Below is a small trained network, with its code and all its weights. Each question gives an input and a class and asks what happens when units are switched off, that is, made to give their printed mean instead of their output.

import numpy as np


def w(rows, s, z=0):
    codes = np.array(rows[::2]) - 128.0
    scale = np.full(codes.shape[1], s)
    scale[-1] = z or s
    return codes * scale


def norm(h):
    return h / np.sqrt((h * h).mean(-1, keepdims=True) + 1e-5)


def f(y):
    return np.maximum(y, 0)


def log_softmax(a):
    a = a - a.max(-1, keepdims=True)
    return a - np.log(np.exp(a).sum(-1, keepdims=True))


def net(x, mask):
    res = np.array(x, float).reshape(1, 7) / 4 @ E
    u = 0
    for l in range(2):
        y = f(norm(res) @ A[l][:, :-1].T + A[l][:, -1])
        res = res + np.where(mask[u : u + 11], y, B[l][:, -1]) @ B[l][:, :-1]
        u += 11
    return log_softmax(norm(res)[-1] @ U[:, :-1].T + U[:, -1])


A, B = {}, {}
E = w([
[57,178,167,78,98,212,32,132,39,53,36,251],'x0',
[132,128,133,132,120,133,133,135,123,129,127,126],'x1',
[112,198,156,70,117,100,161,133,55,30,238,71],'x2',
[126,117,81,147,157,205,101,246,163,116,212,183],'x3',
[165,28,172,76,81,104,89,102,17,238,253,204],'x4',
[110,122,122,107,110,129,128,140,137,133,125,115],'x5',
[47,95,193,176,117,76,157,143,185,97,152,190],'x6',
],0.0052)
A[0] = w([
[254,166,19,87,141,219,112,122,77,189,103,49,58],'0.n0',
[139,20,79,167,168,163,133,126,195,179,93,137,53],'0.n1',
[125,132,128,77,184,68,187,125,80,19,222,111,22],'0.n2',
[121,156,66,144,154,107,201,141,214,118,126,62,164],'0.n3',
[103,121,151,125,98,62,187,11,103,148,82,80,36],'0.n4',
[132,89,158,155,115,91,170,134,163,187,170,142,149],'0.n5',
[6,32,232,211,121,75,201,139,195,72,160,187,72],'0.n6',
[130,67,60,136,185,159,154,225,145,103,179,164,10],'0.n7',
[141,65,108,136,110,125,74,139,133,198,99,146,99],'0.n8',
[171,109,92,170,204,147,114,232,130,117,201,178,41],'0.n9',
[168,88,168,106,87,145,129,130,124,198,203,171,2],'0.n10',
],0.0064,0.0055)
B[0] = w([
[184,216,93,38,126,25,98,180,130,94,133,189,221],'0.n0',
[103,151,130,181,97,143,86,146,123,191,101,84,197],'0.n1',
[93,192,177,177,26,171,119,199,78,237,129,57,197],'0.n2',
[113,49,127,159,192,109,155,172,111,88,116,116,255],'0.n3',
[208,86,191,115,56,206,36,89,230,84,126,126,198],'0.n4',
[181,115,83,150,146,73,147,119,123,142,171,98,219],'0.n5',
[210,240,39,2,130,54,90,158,114,121,78,175,236],'0.n6',
[186,120,194,74,102,207,60,106,201,81,147,113,173],'0.n7',
[79,169,128,171,92,115,158,124,128,161,126,151,187],'0.n8',
[174,91,174,119,55,134,112,71,216,114,143,133,192],'0.n9',
[96,128,135,111,183,144,193,55,144,148,191,138,181],'0.n10',
],0.0073,0.0062)
A[1] = w([
[160,102,115,64,111,87,115,92,51,177,223,167,117],'1.n0',
[97,118,69,225,139,145,107,82,192,229,13,178,106],'1.n1',
[50,177,149,125,91,191,178,131,93,75,186,41,117],'1.n2',
[167,92,196,141,68,106,123,6,143,83,59,106,2],'1.n3',
[120,135,142,94,90,213,64,132,71,84,90,185,107],'1.n4',
[123,118,98,136,113,236,123,157,207,79,199,158,37],'1.n5',
[163,30,70,166,164,119,168,117,113,124,173,103,14],'1.n6',
[148,79,128,166,109,73,207,140,148,146,137,56,21],'1.n7',
[94,160,106,175,239,182,181,181,171,6,38,70,59],'1.n8',
[3,98,135,119,150,207,93,124,52,48,36,206,67],'1.n9',
[100,44,118,107,126,143,163,43,78,177,192,165,7],'1.n10',
],0.0074,0.004)
B[1] = w([
[60,140,97,159,184,198,172,119,148,70,21,165,254],'1.n0',
[107,173,181,119,7,146,126,194,41,170,166,109,204],'1.n1',
[144,137,165,183,31,126,114,174,122,229,111,126,187],'1.n2',
[182,101,154,39,125,228,41,137,255,95,217,142,184],'1.n3',
[159,66,101,168,135,63,140,120,170,148,176,94,225],'1.n4',
[218,96,197,38,88,175,15,62,207,78,108,79,170],'1.n5',
[111,27,105,199,183,86,141,96,47,99,139,69,156],'1.n6',
[150,59,125,123,164,85,61,147,61,84,142,151,180],'1.n7',
[38,163,142,121,151,204,194,15,111,160,136,213,231],'1.n8',
[179,18,93,186,231,42,166,162,105,111,173,42,200],'1.n9',
[22,190,171,148,181,179,172,59,163,103,98,158,162],'1.n10',
],0.0084,0.0073)
U = w([
[203,80,192,72,109,222,34,74,234,73,160,103,84],'0',
[22,138,126,180,194,212,221,33,114,131,105,196,124],'1',
[177,8,74,211,226,36,147,175,79,87,161,44,15],'2',
[106,203,173,186,25,157,108,222,41,204,143,95,252],'3',
[184,238,38,29,161,50,103,164,129,67,68,196,17],'4',
],0.014,0.0039)

Each question gives the input, the list of numbers given to net, and the class t.
The units are the neurons (one row each of A and B). Each row of codes is followed by its name. A weight is (code - 128) times the scale printed after its matrix; where a second scale follows, it is the last column's (A, B and U).
mask holds one flag per neuron, layer by layer. A switched-off neuron (its flag False) gives its mean, the last column of its row in B, instead of its output. The means were averaged over made-up inputs and are rounded, as every weight is.
A unit's drop is (log p(t) with every unit on - log p(t) with that unit switched off) / (log p(t) with every unit on - log p(t) with every unit switched off).
The circuit of an input: a set's keep is (log p(t) with only the set's units on - log p(t) with every unit switched off) / (log p(t) with every unit on - log p(t) with every unit switched off). Starting from the 12 units with the biggest drops (on a tie, the unit counted first), units are removed one at a time, each time the one whose removal leaves the highest keep (on an exact tie, the one counted first), for as long as the keep stays at least 0.8.
circuit, biggest first: the units of the circuit, biggest drop first
unit that matters most: the unit with the biggest drop
k most important neurons: the k neurons with the biggest drops, biggest first
top k neurons in layer l: the k neurons of layer l with the biggest drops, biggest first
input [-2,0,6,-6,7,-4,0], class 1: unit that matters most : 1.n0
input [-5,-1,7,0,-3,3,-7], class 3: 2 most important neurons : (0.n2 0.n6)
input [-7,-2,-3,-5,-2,-3,-8], class 4: top 2 neurons in layer 0 : (0.n0 0.n4)
input [8,-7,-7,-5,-1,2,-7], class 2: circuit, biggest first : (1.n9 0.n6)
input [3,2,8,-5,-3,7,8], class 3: 2 most important neurons : (0.n2 0.n0)
input [6,-4,3,-8,-1,-5,-2], class 0: 2 most important neurons : (1.n3 0.n4)
input [-5,1,6,1,-2,3,2], class 3: 3 most important neurons : (0.n2 1.n2 1.n9)
input [3,4,8,-8,-6,5,-4], class 0: 3 most important neurons : (0.n4 1.n3 1.n1)
input [5,7,-5,-4,2,-1,6], class 4: 4 most important neurons : (0.n6 0.n3 0.n2 0.n1)
input [6,6,5,5,0,-5,-6], class 2: 2 most important neurons : (0.n6 1.n4)
input [-4,0,-8,7,1,8,4], class 3: 2 most important neurons : (0.n1 1.n1)
input [0,-1,-5,1,0,0,4], class 3: 3 most important neurons : (0.n1 1.n1 0.n0)
input [3,-7,5,2,5,-6,0], class 1: 3 most important neurons : (1.n0 1.n10 0.n10)
input [-1,5,1,4,0,-2,6], class 4: circuit, biggest first : (0.n6)
input [-3,-7,7,-1,-6,-3,2], class 3: 2 most important neurons : (0.n2 1.n2)
input [2,-1,5,3,5,-6,1], class 1: 4 most important neurons : (1.n0 1.n10 0.n10 1.n1)
input [5,3,5,7,8,2,-5], class 1: 2 most important neurons : (1.n0 0.n4)
input [5,-4,-2,3,4,-2,-2], class 2: 4 most important neurons : (1.n9 0.n5 1.n4 1.n8)
input [-3,1,-6,-2,-7,7,-6], class 1: top 3 neurons in layer 0 : (0.n3 0.n6 0.n2)
input [4,-5,-8,2,7,6,-8], class 3: top 2 neurons in layer 1 : (1.n1 1.n8)
input [8,7,5,6,-2,7,7], class 2: most important neuron : (1.n9)
input [-7,-6,5,8,-7,-3,-6], class 0: top 2 neurons in layer 0 : (0.n7 0.n9)
input [-8,7,-8,-3,8,-6,3], class 1: top 2 neurons in layer 0 : (0.n10 0.n3)
input [-3,7,-7,6,-6,-2,0], class 3: top 2 neurons in layer 0 : (0.n1 0.n4)
input [3,0,2,7,-1,5,8], class 4: top 2 neurons in layer 0 : (0.n6 0.n4)
input [8,8,1,-5,4,0,-7], class 2: circuit, biggest first : (1.n9 1.n4)
input [-3,-7,6,-6,-3,-4,-1], class 0: circuit, biggest first : (0.n4)
input [-7,8,1,7,4,2,8], class 4: top 2 neurons in layer 1 : (1.n3 1.n9)
input [-6,-7,-4,2,8,2,7], class 1: top 2 neurons in layer 1 : (1.n0 1.n10)
input [-7,-2,-5,-8,6,3,-3], class 0: top 2 neurons in layer 1 : (1.n3 1.n9)
